Here is a tiny trained network, its code and every weight. The questions are about switching its units off for an input and a target symbol, where a switched-off unit gives its printed mean instead of its output.

import numpy as np


def w(rows, s, z=0):
    codes = np.array(rows[::2]) - 128.0
    scale = np.full(codes.shape[1], s)
    scale[-1] = z or s
    return codes * scale


def softmax(a):
    e = np.exp(a - a.max(-1, keepdims=True))
    return e / e.sum(-1, keepdims=True)


def log_softmax(a):
    a = a - a.max(-1, keepdims=True)
    return a - np.log(np.exp(a).sum(-1, keepdims=True))


def net(x, mask):
    ids = ['δζημξστω'.index(c) for c in x.split()]
    T = len(ids)
    res = E[ids] + P[:T]
    u = 0
    for l in range(2):
        r = res
        for j in range(3):
            rows = slice(3 * j, 3 * j + 3)
            q, k, v = (r @ M[l][rows].T for M in (Q, K, V))
            z = softmax(np.where(np.tri(T) > 0, q @ k.T / 3**0.5, -1e9)) @ v
            o = O[l][rows]
            res = res + np.where(mask[u + j], z, o[:, -1]) @ o[:, :-1]
        u += 3
    return log_softmax(res[-1] @ U[:, :-1].T + U[:, -1])


Q, K, V, O = {}, {}, {}, {}
E = w([
[201,77,85,71,213,87,151,114],'δ',
[71,63,152,80,149,136,135,200],'ζ',
[107,155,72,195,198,154,15,98],'η',
[39,132,229,162,119,64,55,92],'μ',
[75,137,95,136,103,95,186,130],'ξ',
[5,135,121,157,39,124,149,106],'σ',
[87,143,75,150,86,92,177,75],'τ',
[32,146,190,156,92,84,103,116],'ω',
],0.018)
P = w([
[115,169,59,3,84,86,73,116],'0',
[84,181,71,83,181,106,131,174],'1',
[70,116,106,99,168,155,125,95],'2',
[132,68,81,155,109,106,114,163],'3',
[99,142,142,168,183,134,173,154],'4',
[99,47,156,151,148,167,136,89],'5',
[146,43,144,219,110,115,146,175],'6',
[102,74,203,195,170,162,169,113],'7',
[136,6,197,215,120,143,117,124],'8',
],0.013)
Q[0] = w([
[71,16,158,168,194,181,190,27],'L0H0',
[175,115,141,103,68,164,92,112],'L0H0',
[153,4,83,214,69,58,85,167],'L0H0',
[130,172,122,120,98,134,125,150],'L0H1',
[116,99,111,155,150,162,121,137],'L0H1',
[110,141,105,195,145,124,124,101],'L0H1',
[179,139,134,134,112,161,123,117],'L0H2',
[164,154,112,147,127,157,135,81],'L0H2',
[189,139,141,115,125,127,131,133],'L0H2',
],0.011)
K[0] = w([
[158,135,172,226,143,144,183,166],'L0H0',
[39,185,132,40,192,156,135,83],'L0H0',
[164,105,204,137,124,254,167,45],'L0H0',
[135,121,119,59,128,133,169,104],'L0H1',
[181,200,76,161,129,176,114,49],'L0H1',
[109,133,78,126,156,167,64,165],'L0H1',
[140,90,150,160,184,102,147,61],'L0H2',
[202,144,93,119,131,79,190,96],'L0H2',
[199,154,99,39,164,127,124,98],'L0H2',
],0.0086)
V[0] = w([
[161,88,83,84,163,79,152,93],'L0H0',
[130,184,42,166,100,153,175,144],'L0H0',
[142,118,122,161,136,172,97,8],'L0H0',
[121,109,105,53,111,51,169,135],'L0H1',
[175,95,113,163,172,138,133,113],'L0H1',
[108,180,101,174,105,157,71,100],'L0H1',
[160,115,90,176,176,160,105,112],'L0H2',
[170,137,98,99,154,113,132,100],'L0H2',
[164,132,87,138,176,58,137,119],'L0H2',
],0.012)
O[0] = w([
[80,94,224,58,47,166,82,6,149],'L0H0',
[153,38,198,105,136,23,18,223,82],'L0H0',
[68,229,227,70,252,91,152,144,111],'L0H0',
[142,86,84,90,199,104,142,56,145],'L0H1',
[89,191,84,125,86,109,67,239,84],'L0H1',
[66,189,141,210,129,190,177,201,253],'L0H1',
[2,91,174,218,120,137,197,251,46],'L0H2',
[54,146,173,157,58,142,89,197,56],'L0H2',
[29,119,49,170,38,167,140,124,101],'L0H2',
],0.0066,0.0073)
Q[1] = w([
[136,129,166,81,187,2,112,121],'L1H0',
[112,146,58,118,193,121,184,128],'L1H0',
[151,62,127,125,115,142,87,58],'L1H0',
[136,79,123,192,113,117,113,107],'L1H1',
[133,81,101,215,180,144,121,110],'L1H1',
[51,136,199,61,136,132,232,162],'L1H1',
[161,138,146,154,144,145,119,143],'L1H2',
[176,123,138,67,100,190,132,203],'L1H2',
[145,142,99,107,138,139,106,94],'L1H2',
],0.0091)
K[1] = w([
[104,195,102,187,54,4,83,83],'L1H0',
[153,252,189,226,135,173,66,187],'L1H0',
[116,53,112,195,147,74,171,80],'L1H0',
[108,160,48,179,150,196,74,173],'L1H1',
[161,182,134,194,179,205,66,168],'L1H1',
[124,107,204,133,58,100,254,138],'L1H1',
[149,114,194,152,186,159,54,143],'L1H2',
[146,89,138,61,113,199,162,208],'L1H2',
[180,84,224,183,157,81,154,49],'L1H2',
],0.0068)
V[1] = w([
[130,89,170,73,147,81,254,101],'L1H0',
[104,63,114,132,162,186,115,156],'L1H0',
[82,123,82,130,65,91,87,100],'L1H0',
[66,145,172,125,103,121,217,159],'L1H1',
[148,107,183,115,54,133,163,146],'L1H1',
[122,80,130,101,176,86,197,79],'L1H1',
[103,158,137,217,152,68,86,117],'L1H2',
[120,195,142,147,89,142,68,119],'L1H2',
[81,132,96,183,151,215,44,174],'L1H2',
],0.0089)
O[1] = w([
[99,91,173,151,109,88,166,23,88],'L1H0',
[24,204,200,117,126,71,134,161,175],'L1H0',
[165,95,102,131,157,195,152,138,209],'L1H0',
[155,161,168,168,116,180,65,55,97],'L1H1',
[221,88,126,143,129,208,234,69,1],'L1H1',
[19,43,192,78,220,167,184,129,169],'L1H1',
[150,56,1,93,180,138,200,132,181],'L1H2',
[175,28,155,99,238,115,181,173,162],'L1H2',
[89,58,162,95,169,76,152,25,198],'L1H2',
],0.0067,0.008)
U = w([
[2,116,148,128,151,126,105,181,162],'δ',
[82,194,84,113,124,249,132,152,2],'ζ',
[210,128,141,51,150,95,60,161,105],'η',
[188,63,131,120,110,79,51,127,72],'μ',
[101,179,112,144,73,122,98,110,104],'ξ',
[42,138,246,199,106,190,116,174,174],'σ',
[164,80,82,3,167,81,131,78,186],'τ',
[157,155,84,92,110,174,99,158,116],'ω',
],0.0065,0.0059)

Each question gives the input, a string of symbols that net reads in full, and the target symbol t.
The units are the heads (3 rows each of Q, K, V and O). Each row of codes is followed by its name. A weight is (code - 128) times the scale printed after its matrix; where a second scale follows, it is the last column's (O and U).
mask holds one flag per head, layer by layer. A switched-off head (its flag False) gives its mean, the last column of its rows in O, instead of its output. The means were averaged over made-up inputs and are rounded, as every weight is.
A unit's drop is (log p(t) with every unit on - log p(t) with that unit switched off) / (log p(t) with every unit on - log p(t) with every unit switched off).
The circuit of an input: a set's keep is (log p(t) with only the set's units on - log p(t) with every unit switched off) / (log p(t) with every unit on - log p(t) with every unit switched off). Starting from all 6 units, units are removed one at a time, each time the one whose removal leaves the highest keep (on an exact tie, the one counted first), for as long as the keep stays at least 0.8.
circuit, biggest first: the units of the circuit, biggest drop first
most important unit: the unit with the biggest drop
heads that matter: for each layer, one digit per head in row order, 1 if its drop is at least 0.15 and else 0, layers parted by /
input τ η τ, target δ: heads that matter	110 / 001
input δ μ δ δ ζ σ ξ, target τ: circuit, biggest first	[L0H1]
input μ ζ μ ζ τ τ ξ η, target μ: circuit, biggest first	[L1H1; L1H2; L0H1; L0H0]
input ω δ ζ ξ η σ μ, target η: heads that matter	111 / 110
input μ σ δ ζ η μ ζ ω, target ξ: circuit, biggest first	[L0H0; L1H1; L0H1]
input ζ ξ δ ζ σ, target τ: heads that matter	011 / 110
input σ μ σ ζ σ δ μ η, target ζ: circuit, biggest first	[L0H0; L0H1; L1H0]
input μ ω η η, target δ: heads that matter	100 / 001
input δ η ω ζ, target ω: heads that matter	110 / 110
input η μ ζ ζ μ, target ξ: heads that matter	111 / 010
input δ η δ ω δ ζ, target σ: heads that matter	100 / 111
input σ δ η ξ δ, target μ: circuit, biggest first	[L0H0; L0H1; L1H1]
input η ζ ζ μ τ ζ ξ δ ζ, target σ: circuit, biggest first	[L1H2; L1H1]
input σ μ σ η μ μ ω ξ, target ω: heads that matter	111 / 110
input η τ ζ σ ζ σ, target ξ: circuit, biggest first	[L1H1; L0H2; L0H0; L0H1]
input δ σ τ η ζ ξ σ, target μ: circuit, biggest first	[L0H0; L1H1; L0H1; L1H2]
input τ σ σ δ μ δ ζ τ δ, target σ: circuit, biggest first	[L1H2; L0H2]
input μ δ ξ τ ω ω ω ξ δ, target δ: circuit, biggest first	[L0H2; L1H1]
input ω ζ ζ μ ζ μ δ σ, target τ: circuit, biggest first	[L0H2]
input η ξ τ, target μ: heads that matter	100 / 011
input σ ω τ η ξ ζ σ ζ, target η: most important unit	L0H0
input ζ σ δ η ξ ζ ζ ζ, target ξ: circuit, biggest first	[L0H0; L1H1; L0H1; L1H2]
input τ δ ζ μ ζ η η δ, target δ: heads that matter	100 / 101
